Below is a small trained network, with its code and all its weights. Each question gives an input and a target symbol and asks what happens when units are switched off, that is, made to give their printed mean instead of their output.

import numpy as np


def w(rows, s, z=0):
    codes = np.array(rows[::2]) - 128.0
    scale = np.full(codes.shape[1], s)
    scale[-1] = z or s
    return codes * scale


def norm(h):
    return h / np.sqrt((h * h).mean(-1, keepdims=True) + 1e-5)


def f(y):
    return y / 2 * (1 + np.tanh(0.7978845608 * (y + 0.044715 * y**3)))


def softmax(a):
    e = np.exp(a - a.max(-1, keepdims=True))
    return e / e.sum(-1, keepdims=True)


def log_softmax(a):
    a = a - a.max(-1, keepdims=True)
    return a - np.log(np.exp(a).sum(-1, keepdims=True))


def net(x, mask):
    ids = ['βγηθλψω'.index(c) for c in x.split()]
    T = len(ids)
    res = E[ids] + P[:T]
    r = norm(res)
    for j in range(3):
        rows = slice(2 * j, 2 * j + 2)
        q, k, v = (r @ M[0][rows].T for M in (Q, K, V))
        z = softmax(np.where(np.tri(T) > 0, q @ k.T / 2**0.5, -1e9)) @ v
        o = O[0][rows]
        res = res + np.where(mask[j], z, o[:, -1]) @ o[:, :-1]
    y = f(norm(res) @ A[0][:, :-1].T + A[0][:, -1])
    res = res + np.where(mask[3:15], y, B[0][:, -1]) @ B[0][:, :-1]
    return log_softmax(norm(res)[-1] @ U[:, :-1].T + U[:, -1])


Q, K, V, O, A, B = {}, {}, {}, {}, {}, {}
E = w([
[129,131,125,142,154],'β',
[115,132,108,130,157],'γ',
[115,128,96,106,188],'η',
[85,158,129,114,156],'θ',
[175,134,145,153,122],'λ',
[255,80,67,100,164],'ψ',
[143,185,85,175,183],'ω',
],0.0047)
P = w([
[128,67,159,106,110],'0',
[182,115,198,166,253],'1',
[72,121,73,204,107],'2',
[166,137,145,106,167],'3',
[194,180,229,168,200],'4',
[94,142,66,190,91],'5',
[169,166,141,96,152],'6',
[205,211,237,163,165],'7',
[95,76,84,192,110],'8',
[192,169,88,56,52],'9',
],0.0046)
Q[0] = w([
[171,152,63,94,120],'H1',
[173,172,225,100,136],'H1',
[140,216,245,80,202],'H2',
[100,143,43,51,42],'H2',
[120,94,95,183,120],'H3',
[83,114,30,172,118],'H3',
],0.012)
K[0] = w([
[140,134,131,91,91],'H1',
[169,246,117,178,137],'H1',
[155,182,78,139,88],'H2',
[106,70,128,170,166],'H2',
[142,61,139,91,76],'H3',
[97,76,139,91,66],'H3',
],0.012)
V[0] = w([
[146,128,217,94,82],'H1',
[62,133,146,63,79],'H1',
[238,114,128,171,101],'H2',
[170,121,3,117,163],'H2',
[87,199,19,76,179],'H3',
[251,143,157,112,100],'H3',
],0.0056)
O[0] = w([
[88,24,189,126,198,135],'H1',
[129,130,135,168,237,94],'H1',
[214,126,174,176,96,2],'H2',
[172,52,64,166,169,158],'H2',
[147,197,52,72,150,147],'H3',
[1,109,129,136,110,51],'H3',
],0.0056,0.0023)
A[0] = w([
[46,186,178,30,130,2],'N1',
[118,151,40,122,155,57],'N2',
[167,125,108,140,141,165],'N3',
[158,137,123,75,58,144],'N4',
[86,135,140,193,143,73],'N5',
[131,107,197,98,147,134],'N6',
[138,125,102,98,147,97],'N7',
[68,97,99,202,104,76],'N8',
[74,66,156,116,187,93],'N9',
[125,109,97,91,130,58],'N10',
[90,100,142,167,1,168],'N11',
[129,173,69,189,119,115],'N12',
],0.0076,0.0029)
B[0] = w([
[135,153,111,3,82,197],'N1',
[86,119,157,179,103,252],'N2',
[76,127,118,94,139,200],'N3',
[76,177,206,151,177,160],'N4',
[197,117,110,105,157,145],'N5',
[75,127,89,105,103,174],'N6',
[114,150,143,144,141,170],'N7',
[171,82,182,62,120,122],'N8',
[148,196,104,148,86,220],'N9',
[144,157,182,153,145,123],'N10',
[111,227,118,99,183,115],'N11',
[118,116,107,103,42,190],'N12',
],0.0062,0.0025)
U = w([
[40,91,178,141,112,93],'β',
[49,90,68,180,41,141],'γ',
[92,137,60,170,244,58],'η',
[95,152,100,2,114,185],'θ',
[142,147,244,135,136,133],'λ',
[230,86,115,110,133,211],'ψ',
[187,211,87,174,34,5],'ω',
],0.007,0.0025)

Each question gives the input, a string of symbols that net reads in full, and the target symbol t.
The units are the heads (2 rows each of Q, K, V and O) and the neurons (one row each of A and B). Each row of codes is followed by its name. A weight is (code - 128) times the scale printed after its matrix; where a second scale follows, it is the last column's (O, A, B and U).
mask holds one flag per unit, heads first, then neurons. A switched-off unit (its flag False) gives its mean, the last column of its rows in O or B, instead of its output. The means were averaged over made-up inputs and are rounded, as every weight is.
A unit's drop is (log p(t) with every unit on - log p(t) with that unit switched off) / (log p(t) with every unit on - log p(t) with every unit switched off).
The circuit of an input: a set's keep is (log p(t) with only the set's units on - log p(t) with every unit switched off) / (log p(t) with every unit on - log p(t) with every unit switched off). Starting from the 12 units with the biggest drops (on a tie, the unit counted first), units are removed one at a time, each time the one whose removal leaves the highest keep (on an exact tie, the one counted first), for as long as the keep stays at least 0.8.
units of the circuit, in order: the units of the circuit, biggest drop first
unit that matters most: the unit with the biggest drop
top k neurons: the k neurons with the biggest drops, biggest first
which heads matter: for each layer, one digit per head in row order, 1 if its drop is at least 0.15 and else 0, layers parted by /
input λ θ θ η β, target θ: top 2 neurons : (N6 N2)
input θ θ η θ θ η γ γ, target η: top 2 neurons : (N1 N9)
input γ η β θ η β, target ψ: which heads matter : 101
input ω θ β γ γ η, target ω: units of the circuit, in order : (H1 H3)
input β γ γ η θ θ θ η γ, target λ: unit that matters most : H3
input θ ω θ β γ, target θ: which heads matter : 101
input θ θ θ γ θ λ θ, target λ: which heads matter : 110
input θ η λ, target η: which heads matter : 110
input η θ θ λ, target λ: which heads matter : 110
input η ψ θ β ω β θ β, target θ: units of the circuit, in order : (H3 N1 H1)
input ω η γ θ β γ, target ω: which heads matter : 101
input β λ θ θ γ γ η η θ, target λ: which heads matter : 011
input θ η β, target η: which heads matter : 110
input η θ β β η θ θ η, target θ: which heads matter : 000
input η θ η γ, target γ: units of the circuit, in order : (H1 H2 N2)
input θ η θ θ θ θ η η λ λ, target λ: units of the circuit, in order : (N4)
input β η η, target λ: top 2 neurons : (N8 N11)
input λ θ β θ η, target θ: units of the circuit, in order : (H1 H3 N1)
input η θ η θ, target η: top 2 neurons : (N1 N9)
input θ η ψ, target η: which heads matter : 110
input ω η β η θ λ ω λ γ, target ω: unit that matters most : H1
input γ λ θ η θ ω, target ψ: top 2 neurons : (N5 N8)
input γ λ θ θ θ γ β λ θ, target ψ: top 2 neurons : (N8 N5)
input θ θ θ ψ η, target ψ: which heads matter : 110
input λ η γ θ θ γ θ η θ, target β: which heads matter : 001
input ω λ β θ θ η λ θ ψ, target ω: which heads matter : 110
input θ θ β θ θ ψ η β, target ψ: unit that matters most : H2
input γ θ θ θ η θ θ β λ, target ψ: which heads matter : 100
input θ θ η β, target γ: units of the circuit, in order : (H2 H1 H3 N2)
